[ -8.6 -27.4  11.1  42.3  -2.4 -30.6  10.8 -41.7  12.8  14.7  34.1 -12.4
  50.1  13.4 -30.8   7.0  32.0] : Q69
[ -2.6  -9.6  89.2   4.2 -39.7  -7.8  73.0   1.2  49.0  22.4  11.9 -19.5
 -16.4 -40.3 -24.0  57.9   3.7] : Q933
[ -7.7   3.7 -58.7   9.7  31.6  -3.1 -49.0  -4.6 -27.0  -1.5   5.1  -3.9
  17.2  31.9  20.2 -36.9  -1.7] : Q936
[-36.7  16.9  -4.5  -1.1  24.1  19.0  -3.9  27.1  -3.9  -3.0  -2.6 -30.9
   6.3  14.5  38.8   1.0   0.3] : Q342
[-49.1  -9.6  20.7  36.6   9.8  -7.6  15.1 -11.5  35.8  46.5  40.4 -55.1
  34.5   9.1  -7.1  24.4  35.8] : Q450
[  9.4  34.4  10.1 -73.7 -23.4  40.2  13.8  48.3  -7.1 -19.5 -54.6   9.0
 -88.3 -39.2  21.7   2.3 -59.0] : Q875
Q69? -> [ -8.6 -27.4  11.1  42.3  -2.4 -30.6  10.8 -41.7  12.8  14.7  34.1 -12.4
  50.1  13.4 -30.8   7.0  32.0]
Q936? -> [ -7.7   3.7 -58.7   9.7  31.6  -3.1 -49.0  -4.6 -27.0  -1.5   5.1  -3.9
  17.2  31.9  20.2 -36.9  -1.7]
Q875? -> [  9.4  34.4  10.1 -73.7 -23.4  40.2  13.8  48.3  -7.1 -19.5 -54.6   9.0
 -88.3 -39.2  21.7   2.3 -59.0]

